Below is a small trained network, with its code and all its weights. Each question gives an input and a class and asks what happens when units are switched off, that is, made to give their printed mean instead of their output.

import numpy as np


def w(rows, s, z=0):
    codes = np.array(rows[::2]) - 128.0
    scale = np.full(codes.shape[1], s)
    scale[-1] = z or s
    return codes * scale


def norm(h):
    return h / np.sqrt((h * h).mean(-1, keepdims=True) + 1e-5)


def f(y):
    return y / 2 * (1 + np.tanh(0.7978845608 * (y + 0.044715 * y**3)))


def log_softmax(a):
    a = a - a.max(-1, keepdims=True)
    return a - np.log(np.exp(a).sum(-1, keepdims=True))


def net(x, mask):
    res = np.array(x, float).reshape(1, 6) / 4 @ E
    u = 0
    for l in range(2):
        y = f(norm(res) @ A[l][:, :-1].T + A[l][:, -1])
        res = res + np.where(mask[u : u + 3], y, B[l][:, -1]) @ B[l][:, :-1]
        u += 3
    return log_softmax(norm(res)[-1] @ U[:, :-1].T + U[:, -1])


A, B = {}, {}
E = w([
[142,160,120,173,153,164,145,160,135],'x0',
[173,177,91,96,215,1,107,191,111],'x1',
[158,134,176,143,138,113,184,101,110],'x2',
[124,102,159,124,134,122,143,159,151],'x3',
[18,134,105,56,153,162,229,172,45],'x4',
[101,185,211,38,241,202,74,107,168],'x5',
],0.0087)
A[0] = w([
[192,181,92,110,144,3,128,234,72,48],'0.n1',
[155,36,29,233,28,35,198,195,61,1],'0.n2',
[85,88,32,96,155,125,244,128,121,29],'0.n3',
],0.0066,0.0082)
B[0] = w([
[53,48,79,214,197,112,159,68,136,198],'0.n1',
[99,252,186,115,76,121,85,117,176,253],'0.n2',
[173,113,92,84,65,129,137,140,57,158],'0.n3',
],0.017,0.0066)
A[1] = w([
[85,70,135,193,2,222,164,89,135,2],'1.n1',
[254,85,91,201,79,97,76,97,194,44],'1.n2',
[77,133,96,117,97,145,186,178,11,60],'1.n3',
],0.0084,0.0059)
B[1] = w([
[141,106,43,210,198,18,121,40,181,251],'1.n1',
[163,99,120,50,117,172,204,224,17,239],'1.n2',
[251,86,134,115,85,152,102,178,67,254],'1.n3',
],0.014,0.0037)
U = w([
[90,255,159,108,81,102,119,115,168,253],'0',
[102,69,53,173,183,81,156,65,142,83],'1',
[199,94,132,84,66,136,148,201,71,43],'2',
],0.017,0.0048)

Each question gives the input, the list of numbers given to net, and the class t.
The units are the neurons (one row each of A and B). Each row of codes is followed by its name. A weight is (code - 128) times the scale printed after its matrix; where a second scale follows, it is the last column's (A, B and U).
mask holds one flag per neuron, layer by layer. A switched-off neuron (its flag False) gives its mean, the last column of its row in B, instead of its output. The means were averaged over made-up inputs and are rounded, as every weight is.
A unit's drop is (log p(t) with every unit on - log p(t) with that unit switched off) / (log p(t) with every unit on - log p(t) with every unit switched off).
The circuit of an input: a set's keep is (log p(t) with only the set's units on - log p(t) with every unit switched off) / (log p(t) with every unit on - log p(t) with every unit switched off). Starting from all 6 units, units are removed one at a time, each time the one whose removal leaves the highest keep (on an exact tie, the one counted first), for as long as the keep stays at least 0.8.
circuit, biggest first: the units of the circuit, biggest drop first
unit that matters most: the unit with the biggest drop
k most important neurons: the k neurons with the biggest drops, biggest first
top k neurons in layer l: the k neurons of layer l with the biggest drops, biggest first
drop of u: that unit's drop, to one decimal
input [-3,-4,5,-8,7,6], class 2: 2 most important neurons : [0.n2; 1.n3]
input [0,-8,-1,-8,5,-1], class 1: circuit, biggest first : [1.n1]
input [0,-1,-2,5,6,-6], class 0: 2 most important neurons : [0.n2; 1.n2]
input [-1,-8,1,2,7,-6], class 1: 2 most important neurons : [1.n1; 1.n2]
input [-5,-5,7,1,6,3], class 2: 2 most important neurons : [0.n2; 0.n1]
input [2,-4,2,-8,-5,4], class 2: circuit, biggest first : [0.n2; 1.n2]
input [4,-8,-8,-4,2,4], class 1: 2 most important neurons : [0.n2; 1.n1]
input [8,-5,-1,-3,-3,-1], class 1: 2 most important neurons : [1.n1; 0.n2]
input [-1,-5,-5,-5,-8,4], class 2: 2 most important neurons : [0.n2; 1.n2]
input [1,-4,0,-1,5,1], class 2: 2 most important neurons : [1.n3; 0.n1]
input [7,-1,8,6,-5,-5], class 0: 2 most important neurons : [0.n2; 1.n3]
input [0,-3,4,-5,1,-3], class 0: 2 most important neurons : [0.n2; 0.n1]
input [-4,-5,5,0,5,2], class 1: 3 most important neurons : [1.n1; 0.n2; 1.n2]
input [3,5,-8,-6,4,1], class 1: circuit, biggest first : [0.n1]
input [0,-5,-8,-3,-5,3], class 1: 2 most important neurons : [0.n2; 1.n1]
input [7,0,8,-5,-3,2], class 2: top 2 neurons in layer 1 : [1.n2; 1.n1]
input [6,-3,0,-7,1,0], class 1: drop of 1.n2 : 0.0
input [-5,4,-8,-3,0,3], class 1: drop of 0.n2 : 1.7
input [-2,1,-3,2,-3,1], class 2: drop of 0.n2 : 1.5
input [-1,1,5,3,-5,-2], class 2: unit that matters most : 1.n2
